Here is a tiny trained network, its code and every weight. The questions are about switching its units off for an input and a class, where a switched-off unit gives its printed mean instead of its output.

import numpy as np


def w(rows, s, z=0):
    codes = np.array(rows[::2]) - 128.0
    scale = np.full(codes.shape[1], s)
    scale[-1] = z or s
    return codes * scale


def norm(h):
    return h / np.sqrt((h * h).mean(-1, keepdims=True) + 1e-5)


def f(y):
    return np.maximum(y, 0)


def log_softmax(a):
    a = a - a.max(-1, keepdims=True)
    return a - np.log(np.exp(a).sum(-1, keepdims=True))


def net(x, mask):
    res = np.array(x, float).reshape(1, 7) / 4 @ E
    u = 0
    for l in range(2):
        y = f(norm(res) @ A[l][:, :-1].T + A[l][:, -1])
        res = res + np.where(mask[u : u + 8], y, B[l][:, -1]) @ B[l][:, :-1]
        u += 8
    return log_softmax(norm(res)[-1] @ U[:, :-1].T + U[:, -1])


A, B = {}, {}
E = w([
[88,178,155],'x0',
[126,81,216],'x1',
[127,130,131],'x2',
[134,120,121],'x3',
[2,66,99],'x4',
[125,124,126],'x5',
[129,126,128],'x6',
],0.0084)
A[0] = w([
[191,177,152,195],'L0N0',
[80,16,109,71],'L0N1',
[149,92,105,185],'L0N2',
[174,141,150,91],'L0N3',
[138,93,121,61],'L0N4',
[143,65,251,38],'L0N5',
[125,63,214,2],'L0N6',
[75,115,115,162],'L0N7',
],0.013,0.0036)
B[0] = w([
[80,34,145,254],'L0N0',
[112,110,162,232],'L0N1',
[93,178,149,177],'L0N2',
[123,81,140,179],'L0N3',
[139,107,155,138],'L0N4',
[121,229,40,224],'L0N5',
[124,255,37,189],'L0N6',
[175,39,143,204],'L0N7',
],0.0096,0.006)
A[1] = w([
[185,165,183,141],'L1N0',
[202,139,192,182],'L1N1',
[96,53,251,21],'L1N2',
[117,186,37,200],'L1N3',
[161,42,98,114],'L1N4',
[133,88,91,78],'L1N5',
[104,41,154,148],'L1N6',
[113,242,170,253],'L1N7',
],0.012,0.004)
B[1] = w([
[125,68,119,155],'L1N0',
[168,2,140,175],'L1N1',
[155,171,163,218],'L1N2',
[167,230,114,253],'L1N3',
[133,197,147,218],'L1N4',
[164,184,123,163],'L1N5',
[150,146,175,244],'L1N6',
[187,137,96,227],'L1N7',
],0.009,0.0068)
U = w([
[138,191,166,217],'0',
[137,207,37,5],'1',
[96,3,171,156],'2',
],0.011,0.0033)

Each question gives the input, the list of numbers given to net, and the class t.
The units are the neurons (one row each of A and B). Each row of codes is followed by its name. A weight is (code - 128) times the scale printed after its matrix; where a second scale follows, it is the last column's (A, B and U).
mask holds one flag per neuron, layer by layer. A switched-off neuron (its flag False) gives its mean, the last column of its row in B, instead of its output. The means were averaged over made-up inputs and are rounded, as every weight is.
A unit's drop is (log p(t) with every unit on - log p(t) with that unit switched off) / (log p(t) with every unit on - log p(t) with every unit switched off).
The circuit of an input: a set's keep is (log p(t) with only the set's units on - log p(t) with every unit switched off) / (log p(t) with every unit on - log p(t) with every unit switched off). Starting from the 12 units with the biggest drops (on a tie, the unit counted first), units are removed one at a time, each time the one whose removal leaves the highest keep (on an exact tie, the one counted first), for as long as the keep stays at least 0.8.
units of the circuit, in order: the units of the circuit, biggest drop first
unit that matters most: the unit with the biggest drop
top k neurons: the k neurons with the biggest drops, biggest first
top k neurons in layer l: the k neurons of layer l with the biggest drops, biggest first
drop of u: that unit's drop, to one decimal
input [-3,-2,6,-7,3,3,2], class 0: unit that matters most	L0N0
input [0,-5,7,6,-8,1,-8], class 2: units of the circuit, in order	(L0N5 L1N1 L0N0 L1N3)
input [7,-3,6,5,5,-3,0], class 2: units of the circuit, in order	(L0N5 L0N7)
input [3,6,-1,-5,-6,1,2], class 1: top 2 neurons in layer 1	(L1N7 L1N6)
input [-7,-5,6,1,8,-7,-2], class 2: units of the circuit, in order	(L0N5 L0N6)
input [-3,0,6,0,-6,2,5], class 2: units of the circuit, in order	(L1N1 L0N5)
input [2,2,3,-7,4,0,-1], class 2: top 2 neurons	(L0N7 L1N3)
input [-5,-5,-6,-6,4,-6,3], class 0: top 3 neurons in layer 1	(L1N6 L1N4 L1N7)
input [-3,0,-6,6,2,0,0], class 2: top 3 neurons in layer 0	(L0N1 L0N5 L0N6)
input [0,1,6,-3,-6,-3,7], class 2: top 2 neurons	(L1N1 L1N3)
input [-5,5,0,3,5,-2,-2], class 1: top 3 neurons	(L0N6 L0N5 L0N0)
input [-1,3,5,0,-6,-3,5], class 2: top 2 neurons	(L1N1 L1N3)
input [7,8,-6,-5,7,-4,6], class 1: top 2 neurons	(L0N6 L0N5)
input [3,-4,8,7,-8,7,1], class 2: unit that matters most	L1N1
input [8,-3,7,0,-6,5,-7], class 2: top 2 neurons in layer 0	(L0N5 L0N0)
input [2,-2,-6,-6,-6,4,6], class 2: drop of L0N5	0.2
input [4,3,-1,-1,-3,-2,2], class 1: drop of L0N5	1.8
input [-4,2,-2,-7,-1,1,-2], class 1: drop of L0N5	0.1
